Where the symbols take the points:
gd: !>hc, §>hl, ^>sj, +>cr, *>ml, &>pz
ph: !>md, §>dc, ^>mm, +>cq, *>zl, &>hn
cn: !>hn, §>lf, ^>hj, +>jp, *>nq, &>md
jf: !>pr, §>cq, ^>sq, +>dc, *>cl, &>gp
ns: !>cl, §>sm, ^>pj, +>pm, *>pr, &>tq
bf: !>jr, §>hj, ^>lf, +>lq, *>tl, &>qf
sb: !>jp, §>gp, ^>mh, +>hn, *>mr, &>cq
rp: !>dc, §>md, ^>qf, +>pr, *>pm, &>lf
mm: !>cr, §>jq, ^>ph, +>hc, *>mt, &>lj
hc: !>gd, §>sq, ^>cq, +>mm, *>qr, &>mh
qr: !>ml, §>nb, ^>lp, +>mt, *>hc, &>gf
mf: !>fq, §>nt, ^>tq, +>tl, *>lq, &>pj
gf: !>nt, §>fq, ^>mr, +>gq, *>mh, &>qr
md: !>ph, §>rp, ^>cr, +>sj, *>th, &>cn
lj: !>hj, §>jr, ^>hn, +>mh, *>gq, &>mm
th: !>zl, §>pm, ^>jt, +>sm, *>md, &>nq
nb: !>pj, §>qr, ^>cl, +>tm, *>sq, &>fq
mr: !>bn, §>qq, ^>gf, +>sd, *>sb, &>lp
dm: !>pm, §>zl, ^>tm, +>cl, *>dc, &>fg
bq: !>tm, §>jt, ^>pm, +>pj, *>qf, &>tl
tl: !>zs, §>hs, ^>jd, +>mf, *>bf, &>bq
fg: !>jd, §>sd, ^>zs, +>qq, *>pq, &>dm
pr: !>jf, §>sj, ^>hl, +>rp, *>ns, &>jn
hj: !>lj, §>bf, ^>cn, +>pz, *>hs, &>cr
cr: !>mm, §>qf, ^>md, +>gd, *>jt, &>hj
zl: !>th, §>dm, ^>mt, +>lp, *>ph, &>sd
mh: !>pz, §>pf, ^>sb, +>lj, *>gf, &>hc
sj: !>cq, §>pr, ^>gd, +>md, *>sm, &>jp
mt: !>jt, §>tm, ^>zl, +>qr, *>mm, &>gq
jq: !>qf, §>mm, ^>dc, +>sq, *>tm, &>jr
sm: !>lp, §>ns, ^>ml, +>th, *>sj, &>bn
cq: !>sj, §>jf, ^>hc, +>ph, *>lp, &>sb
sd: !>nq, §>fg, ^>gq, +>mr, *>hn, &>zl
pf: !>lq, §>mh, ^>gp, +>jr, *>fq, &>sq
tq: !>qq, §>bn, ^>mf, +>jd, *>jn, &>ns
pq: !>lf, §>hn, ^>jr, +>gp, *>fg, &>dc
jr: !>bf, §>lj, ^>pq, +>pf, *>zs, &>jq
ml: !>qr, §>pj, ^>sm, +>jt, *>gd, &>nt
bn: !>mr, §>tq, ^>nt, +>nq, *>jp, &>sm
hn: !>cn, §>pq, ^>lj, +>sb, *>sd, &>ph
fq: !>mf, §>gf, ^>qq, +>zs, *>pf, &>nb
pz: !>mh, §>lq, ^>jp, +>hj, *>nt, &>gd
nt: !>gf, §>mf, ^>bn, +>hs, *>pz, &>ml
jn: !>gp, §>jp, ^>lq, +>lf, *>tq, &>pr
cl: !>ns, §>lp, ^>nb, +>dm, *>jf, &>qq
qf: !>jq, §>cr, ^>rp, +>hl, *>bq, &>bf
lq: !>pf, §>pz, ^>jn, +>bf, *>mf, &>hl
tm: !>bq, §>mt, ^>dm, +>nb, *>jq, &>zs
dc: !>rp, §>ph, ^>jq, +>jf, *>dm, &>pq
jd: !>fg, §>nq, ^>tl, +>tq, *>lf, &>pm
lf: !>pq, §>cn, ^>bf, +>jn, *>jd, &>rp
sq: !>hl, §>hc, ^>jf, +>jq, *>nb, &>pf
hs: !>gq, §>tl, ^>nq, +>nt, *>hj, &>jt
jp: !>sb, §>jn, ^>pz, +>cn, *>bn, &>sj
pj: !>nb, §>ml, ^>ns, +>bq, *>hl, &>mf
gp: !>jn, §>sb, ^>pf, +>pq, *>qq, &>jf
nq: !>sd, §>jd, ^>hs, +>bn, *>cn, &>th
jt: !>mt, §>bq, ^>th, +>ml, *>cr, &>hs
pm: !>dm, §>th, ^>bq, +>ns, *>rp, &>jd
lp: !>sm, §>cl, ^>qr, +>zl, *>cq, &>mr
hl: !>sq, §>gd, ^>pr, +>qf, *>pj, &>lq
gq: !>hs, §>zs, ^>sd, +>gf, *>lj, &>mt
zs: !>tl, §>gq, ^>fg, +>fq, *>jr, &>tm
qq: !>tq, §>mr, ^>fq, +>fg, *>gp, &>cl

The rows follow the links: the fewer symbols apart two points are, the more alike their rows tend to be.

Each row is also shifted at random along 4 hidden directions that mean nothing.

Each row, then its point:
[6,0,-40,-6,19,11,-49,-6,-18,13,23,-6,23,-28,-9,42,7,-18,-4,45,22,-24,42,-10,-22,18,-28,-17,13,1,-24,19,-12,29,25,-30,24,-42,8,1,5,3,27,1,-32,-15,-18,-1,21,24,-6,-28,-37]
point: gf
[-2,-4,7,29,25,-9,3,-38,21,20,25,-51,41,33,-19,15,22,-32,-18,41,6,-37,25,11,1,-2,-1,8,34,-1,-1,39,68,10,21,-11,15,-12,-17,-6,-41,-6,7,-18,2,35,-48,32,3,2,32,-20,49]
point: mr
[3,30,17,58,-9,-8,31,-19,25,-20,-19,-90,3,17,-12,35,-5,16,17,49,-36,0,-6,-40,27,-33,-22,21,4,32,17,-16,88,-4,14,-73,6,45,-27,4,-35,0,-13,-9,22,9,-21,11,3,-33,0,-2,10]
point: sj
[31,2,20,39,-25,3,-4,36,10,5,8,-19,2,-26,-3,35,25,21,-1,43,17,41,-44,22,1,-19,20,-15,13,-18,-29,-14,-16,13,-3,-1,-3,23,1,21,2,49,27,18,-25,-43,20,-1,-27,-16,-4,-1,-31]
point: jt
[-2,-5,-67,-93,-13,-23,72,-4,-69,-56,-37,94,-36,-9,20,-71,-51,37,4,-24,-43,102,4,-47,-4,21,-48,-4,-11,112,91,-50,-156,38,-9,-31,-41,10,12,-92,38,-2,10,-4,-30,-65,45,-119,19,36,-86,27,-19]
point: jd
[-1,1,4,-40,-23,6,16,13,17,-14,15,51,-17,-29,-8,10,-8,31,-17,-32,12,49,-48,22,16,-5,21,-30,-32,-19,-23,-28,-101,-21,-42,25,-7,29,14,28,1,3,49,-13,7,-38,46,-31,-11,-9,-28,24,-16]
point: bf
[-29,-5,-14,-42,-21,12,-63,-7,-22,-32,14,40,-10,-29,-39,-11,2,24,-3,-47,-10,-71,67,4,-11,-9,-17,-13,9,-20,-22,-28,14,4,4,17,29,9,12,-14,10,-41,-14,2,-15,38,18,21,24,-4,18,-7,3]
point: mf
[31,5,-6,11,20,-10,13,1,11,6,1,-22,35,30,-1,-37,-16,-31,-8,39,-4,15,20,-16,-20,9,22,11,-11,6,12,28,16,-11,34,26,-32,-24,1,-8,-25,31,-16,20,22,6,-24,4,-15,13,11,-21,45]
point: hn
[24,0,43,56,14,-3,52,8,29,39,-1,-71,7,43,28,9,34,-34,4,34,14,44,-69,20,25,-6,30,11,41,-1,10,43,41,8,-3,-10,-32,1,-22,10,-32,35,12,6,-2,-11,-36,14,-32,-9,9,2,35]
point: zl
[-2,9,-20,-5,10,-9,-27,51,28,35,56,-44,-42,-1,-31,119,27,-29,-40,-35,62,9,5,-9,70,-11,29,-8,-10,19,-43,29,42,0,-53,-43,-8,-27,23,90,-35,13,71,63,-11,-22,-36,73,-52,4,52,30,-54]
point: pq
[-32,27,-13,-9,-9,10,11,-13,19,-20,24,-23,-28,-22,-24,75,0,21,-9,-25,-1,0,-16,-24,57,-14,-24,-18,-13,6,-12,-23,-2,2,-39,-61,19,33,-20,27,-35,-25,37,-21,-7,-10,2,-12,2,-33,-25,34,-9]
point: lq
[-2,-22,29,13,-26,-18,-17,50,10,8,29,-2,-51,-21,-13,81,45,26,-21,-37,43,15,-53,32,46,-29,29,2,8,0,-33,-29,-2,11,-52,6,8,34,34,63,16,24,52,33,-35,-32,16,54,-38,-22,43,21,-67]
point: pm
[-5,20,-39,-14,24,-13,21,17,-19,10,-40,0,-55,17,41,-23,-44,-20,24,-28,-20,38,25,-77,35,16,-27,20,-23,77,57,17,16,13,0,-58,-48,-34,-11,-37,9,-7,-24,44,8,-5,-35,-35,-8,26,-27,27,-17]
point: dc
[-1,17,-16,-7,-22,16,6,-28,6,-31,6,-8,35,-20,-23,4,-18,21,4,46,-19,1,12,-14,-19,-8,-28,-18,-21,6,2,-30,-28,-5,21,-14,18,21,-5,-8,-6,1,8,-30,15,-12,17,-25,19,-11,-31,-14,15]
point: pz
[30,-20,-43,-39,-22,-24,9,25,-39,-27,7,58,27,-27,-8,-5,-12,32,-24,53,7,60,6,8,-41,2,-16,-1,-19,41,22,-45,-127,18,14,18,5,1,47,-8,41,44,35,8,-34,-81,59,-29,3,13,-5,-21,-56]
point: nq
[-28,-23,-33,-71,0,-22,39,-4,-23,26,17,87,-16,-13,34,63,4,-12,-37,-11,65,56,-80,35,21,30,-35,-13,-21,42,17,1,-190,14,-52,-14,54,-35,51,19,34,-7,78,-75,-46,-86,42,-47,25,39,-24,43,-68]
point: qq
[1,5,3,-10,20,20,-24,7,7,22,27,-6,-5,9,-15,-31,25,-28,3,-55,10,-10,15,27,20,3,41,-10,32,-45,-22,34,43,7,-16,39,-29,-23,-15,-3,-31,-1,3,37,-2,39,-32,21,-28,-1,9,14,49]
point: zs
[2,-6,26,-29,-18,7,30,-4,3,-20,-39,75,-10,-12,23,-101,-27,24,19,-52,-24,33,-41,19,-26,7,23,3,-27,-30,20,-24,-64,-27,-21,71,-19,27,-11,-32,33,-6,-32,-18,36,12,44,-45,-1,-6,-32,11,31]
point: qf
[2,4,-28,-31,-7,-2,-40,0,-22,-47,-18,18,-7,11,-39,-101,-32,22,14,-58,-66,-52,117,-54,-21,-7,6,29,0,10,29,-24,85,-7,32,28,-50,13,-12,-48,-9,-25,-70,61,28,74,-2,17,3,-12,30,-13,58]
point: lf
[4,-2,38,10,-22,-12,-6,39,24,3,4,3,-31,4,-12,22,8,30,-13,-53,5,5,-31,13,31,-26,27,19,-9,-6,-21,-29,23,-19,-32,23,-7,34,16,40,13,6,1,28,12,1,16,39,-33,-23,35,26,-25]
point: rp
[35,11,-56,-22,17,7,-51,48,-52,10,-25,48,5,-35,32,-6,-49,-10,11,50,9,26,65,-57,-42,34,-27,-4,-46,40,6,-7,-54,13,35,-10,-16,-58,30,-18,67,35,-21,56,-9,-61,2,-30,13,47,-30,-39,-95]
point: mm
[0,21,-19,-4,12,10,-4,46,-8,35,-7,-8,-54,-17,22,57,13,-16,10,-32,24,37,-13,-18,56,8,-3,-5,12,24,-13,23,9,41,-36,-48,-31,-27,-11,11,4,12,28,43,-37,-32,-33,-16,-31,17,-27,29,-52]
point: tm

From each start, follow one symbol. Which point do you reach?
Answer with the point's name.
[30,-6,-55,-18,16,-8,-35,51,-44,9,22,17,11,-18,-5,27,-4,-7,-18,50,27,19,56,-18,-22,15,-13,-7,-9,53,-3,-6,-37,28,21,-17,-9,-47,41,4,27,45,25,54,-41,-53,-1,3,-14,34,11,-29,-73]
§
fg
[-36,-30,-52,-79,4,3,-113,36,-85,26,-3,155,-33,-66,26,6,-24,-2,-7,-24,45,-58,75,3,-62,39,-47,-11,-39,15,-27,-20,-107,11,5,39,61,-80,80,-3,119,-30,-15,7,-45,-45,43,1,56,66,7,-29,-146]
*
sq
[26,-3,-40,1,17,13,-89,47,-32,11,32,-15,18,-34,-27,28,15,-13,-13,39,25,-26,87,-18,-27,10,10,-13,13,-7,-48,14,41,21,30,2,-11,-45,17,19,6,31,11,73,-31,-17,-20,46,-21,23,20,-40,-40]
§
zs
[29,16,29,46,21,14,13,-9,57,18,24,-73,42,25,-17,-8,18,-33,3,25,9,9,-24,21,0,-5,53,-12,10,-56,-23,40,52,-20,15,27,-27,-1,-35,25,-59,30,7,14,30,21,-29,13,-35,-9,6,-5,84]
!
hj
[0,-19,-40,-63,22,-22,-6,7,-39,4,-7,76,-11,9,9,-61,-15,-20,-5,-37,-1,5,45,-11,-12,24,-1,3,2,35,34,16,-52,17,-6,30,-28,-48,22,-38,14,-8,-4,17,-14,-7,3,-24,-1,35,-1,4,5]
*
pq
[-29,-36,58,-27,-32,6,-39,-20,6,6,4,104,18,-14,3,-49,-10,23,-4,-57,13,-72,-29,83,-62,2,28,-4,-31,-97,-42,-26,-62,-51,-18,125,58,13,31,20,58,-35,-32,-61,32,42,70,27,32,-9,37,-4,5]
+
qf
[30,-25,15,-2,-14,-16,23,8,-15,-17,-28,25,27,4,16,-62,-7,23,9,42,-24,37,-20,8,-42,3,10,13,4,21,28,-33,-47,9,21,39,-21,24,16,-32,40,31,-22,-3,-10,-24,38,-28,-3,-5,-11,-15,-5]
+
sm
[28,-32,50,7,15,8,-9,-8,-7,30,-24,67,57,17,42,-101,4,-24,8,12,9,10,-43,75,-79,33,53,-4,13,-77,-7,23,-64,-25,23,126,-7,-20,4,-25,43,33,-42,-29,20,10,34,-18,5,16,-1,-31,39]
!
jt
[-27,-5,8,5,2,-10,-8,35,17,52,37,-16,-59,-10,7,150,39,-17,-28,-17,80,-1,-63,22,73,-9,-15,-3,7,17,-41,16,-21,21,-70,-48,54,-23,41,81,1,-10,83,-13,-49,-47,-8,54,-4,7,35,38,-108]
^
nb
[-33,7,39,27,-22,11,30,-1,36,5,19,-41,-41,-9,-2,95,48,22,-7,-30,26,11,-89,32,71,-32,-1,-13,23,-24,-45,-16,11,10,-55,-46,31,50,-12,50,-32,-20,50,-46,-24,-10,-2,10,-10,-41,-7,51,-24]
§
ml
[26,14,-35,-8,-8,9,13,2,-28,-41,-9,-14,23,-20,-17,-30,-14,19,17,50,-36,53,28,-29,-10,3,-12,-24,17,30,25,-29,-19,30,24,-20,-38,24,-23,-46,-10,26,-2,16,-14,-27,6,-49,-12,-1,-51,-14,15]
!
gq
[4,3,-21,28,14,-11,-63,21,14,22,49,-59,12,3,-38,108,14,-26,-31,47,43,-54,52,-15,5,-7,-16,-3,-8,6,-42,23,68,-13,18,-40,38,-31,33,56,-17,5,34,27,-3,1,-37,81,0,10,67,-25,-43]
*
mr
[2,1,30,-2,-17,16,29,-1,36,-15,26,-24,-7,5,-31,4,45,20,-3,-54,1,19,-52,44,40,-23,51,-17,30,-51,-31,-7,16,3,-33,24,-14,54,-29,17,-53,8,38,-4,1,18,9,6,-37,-33,-7,45,55]
!
zs
[0,0,7,-2,-28,14,-58,65,-8,-2,24,-3,-54,-49,-23,80,38,28,-8,-32,29,-7,7,8,38,-28,23,-11,19,-14,-57,-35,31,10,-32,-3,-2,21,14,54,22,5,26,63,-36,-20,5,47,-31,-19,31,16,-87]
!
tm
[-32,3,-15,-38,12,-21,48,-5,-17,29,-16,60,-40,4,50,32,-11,-16,0,-25,27,35,-62,0,26,22,-38,-2,-42,45,29,6,-117,5,-37,-28,31,-24,31,7,35,-19,32,-56,-8,-57,15,-47,29,39,-29,33,-59]
§
cq
[-31,-23,29,-17,-19,-19,65,-28,8,-1,-29,40,-21,16,34,-25,12,27,-2,-38,2,24,-91,44,10,-2,-12,18,9,-6,30,-28,-82,3,-35,13,27,40,5,-18,25,-26,11,-84,-8,-6,42,-34,23,-13,-18,31,16]
!
cl
[-29,17,9,15,-3,0,4,-15,6,-21,-21,-26,-43,15,-4,8,-15,19,18,-41,-30,-31,29,-36,28,-18,-24,36,-3,27,24,-15,76,-2,3,-42,-5,29,-11,-8,-3,-48,-33,2,15,44,-17,13,7,-21,10,19,17]
§
sj
[4,47,-31,14,32,22,11,-42,1,1,-10,-70,19,12,-5,5,-19,-31,24,44,-33,-7,50,-66,8,11,-37,-12,1,27,26,39,74,2,38,-73,-12,-25,-51,-21,-48,-17,-22,2,31,31,-58,-29,17,11,-40,-14,52]
§
pf
